Below is a small trained network, with its code and all its weights. Each question gives an input and a class and asks what happens when units are switched off, that is, made to give their printed mean instead of their output.

import numpy as np


def w(rows, s, z=0):
    codes = np.array(rows[::2]) - 128.0
    scale = np.full(codes.shape[1], s)
    scale[-1] = z or s
    return codes * scale


def f(y):
    return y / 2 * (1 + np.tanh(0.7978845608 * (y + 0.044715 * y**3)))


def log_softmax(a):
    a = a - a.max(-1, keepdims=True)
    return a - np.log(np.exp(a).sum(-1, keepdims=True))


def net(x, mask):
    res = np.array(x, float).reshape(1, 5) / 4 @ E
    y = f(res @ A[0][:, :-1].T + A[0][:, -1])
    res = res + np.where(mask, y, B[0][:, -1]) @ B[0][:, :-1]
    return log_softmax(res[-1] @ U[:, :-1].T + U[:, -1])


A, B = {}, {}
E = w([
[117,139,151,129,127],'x0',
[149,184,131,255,95],'x1',
[155,146,164,145,39],'x2',
[41,232,62,114,64],'x3',
[120,94,133,158,139],'x4',
],0.0093)
A[0] = w([
[186,137,121,183,161,18],'N1',
[62,122,111,132,85,111],'N2',
[128,100,108,149,210,218],'N3',
[95,105,85,67,162,141],'N4',
[139,118,161,88,104,71],'N5',
[92,169,107,96,96,33],'N6',
[126,194,61,232,99,26],'N7',
[56,166,88,153,127,99],'N8',
[166,149,130,199,160,21],'N9',
[91,103,157,79,106,53],'N10',
[158,163,146,114,106,82],'N11',
[102,137,106,171,162,141],'N12',
[25,148,77,141,126,44],'N13',
[93,168,114,133,246,181],'N14',
[122,118,44,138,95,202],'N15',
[111,129,106,177,133,4],'N16',
],0.011,0.003)
B[0] = w([
[75,52,113,12,161,158],'N1',
[109,184,141,66,235,174],'N2',
[117,254,202,117,167,203],'N3',
[67,129,38,163,5,212],'N4',
[40,118,67,185,103,140],'N5',
[126,139,155,14,160,177],'N6',
[24,21,185,123,99,253],'N7',
[157,102,179,24,185,209],'N8',
[92,33,72,35,100,168],'N9',
[66,146,128,101,61,151],'N10',
[139,207,129,165,37,135],'N11',
[113,176,21,160,37,158],'N12',
[142,181,192,28,204,214],'N13',
[101,191,100,221,22,208],'N14',
[242,195,172,138,215,182],'N15',
[111,84,99,57,52,137],'N16',
],0.0053,0.0075)
U = w([
[152,63,125,2,240,128],'0',
[19,3,9,47,63,1],'1',
[129,202,41,160,62,234],'2',
[161,152,79,105,166,178],'3',
[159,157,63,107,199,83],'4',
],0.0063,0.0022)

Each question gives the input, the list of numbers given to net, and the class t.
The units are the neurons (one row each of A and B). Each row of codes is followed by its name. A weight is (code - 128) times the scale printed after its matrix; where a second scale follows, it is the last column's (A, B and U).
mask holds one flag per neuron, in row order. A switched-off neuron (its flag False) gives its mean, the last column of its row in B, instead of its output. The means were averaged over made-up inputs and are rounded, as every weight is.
A unit's drop is (log p(t) with every unit on - log p(t) with that unit switched off) / (log p(t) with every unit on - log p(t) with every unit switched off).
The circuit of an input: a set's keep is (log p(t) with only the set's units on - log p(t) with every unit switched off) / (log p(t) with every unit on - log p(t) with every unit switched off). Starting from the 12 units with the biggest drops (on a tie, the unit counted first), units are removed one at a time, each time the one whose removal leaves the highest keep (on an exact tie, the one counted first), for as long as the keep stays at least 0.8.
circuit, biggest first: the units of the circuit, biggest drop first
top k neurons: the k neurons with the biggest drops, biggest first
drop when u is switched off: that unit's drop, to one decimal
input [8,-6,-3,-6,5], class 4: top neuron => (N3)
input [3,-8,8,-5,-2], class 1: circuit, biggest first => (N5 N15)
input [0,0,-5,-4,-3], class 2: circuit, biggest first => (N14 N8 N13 N7)
input [5,2,-8,-7,-6], class 2: circuit, biggest first => (N14 N8)
input [-4,8,-3,-2,3], class 1: circuit, biggest first => (N9 N7)
input [5,7,-5,1,-2], class 1: circuit, biggest first => (N7 N9)
input [5,-7,-1,0,2], class 1: top 2 neurons => (N4 N15)
input [7,-5,-8,3,8], class 2: top 2 neurons => (N14 N4)
input [-8,8,-4,6,-1], class 1: top 2 neurons => (N7 N12)
input [-4,6,-1,-1,0], class 1: top 2 neurons => (N7 N9)
input [-5,4,-5,8,3], class 0: circuit, biggest first => (N8 N13)
input [-6,8,3,5,7], class 1: drop when N7 is switched off => 0.6
input [6,-1,-3,6,3], class 0: drop when N13 is switched off => 0.4
input [1,7,3,5,6], class 1: circuit, biggest first => (N7)
input [-7,1,-7,-5,5], class 2: drop when N14 is switched off => 0.4
input [4,0,-5,8,-2], class 0: drop when N8 is switched off => 0.3
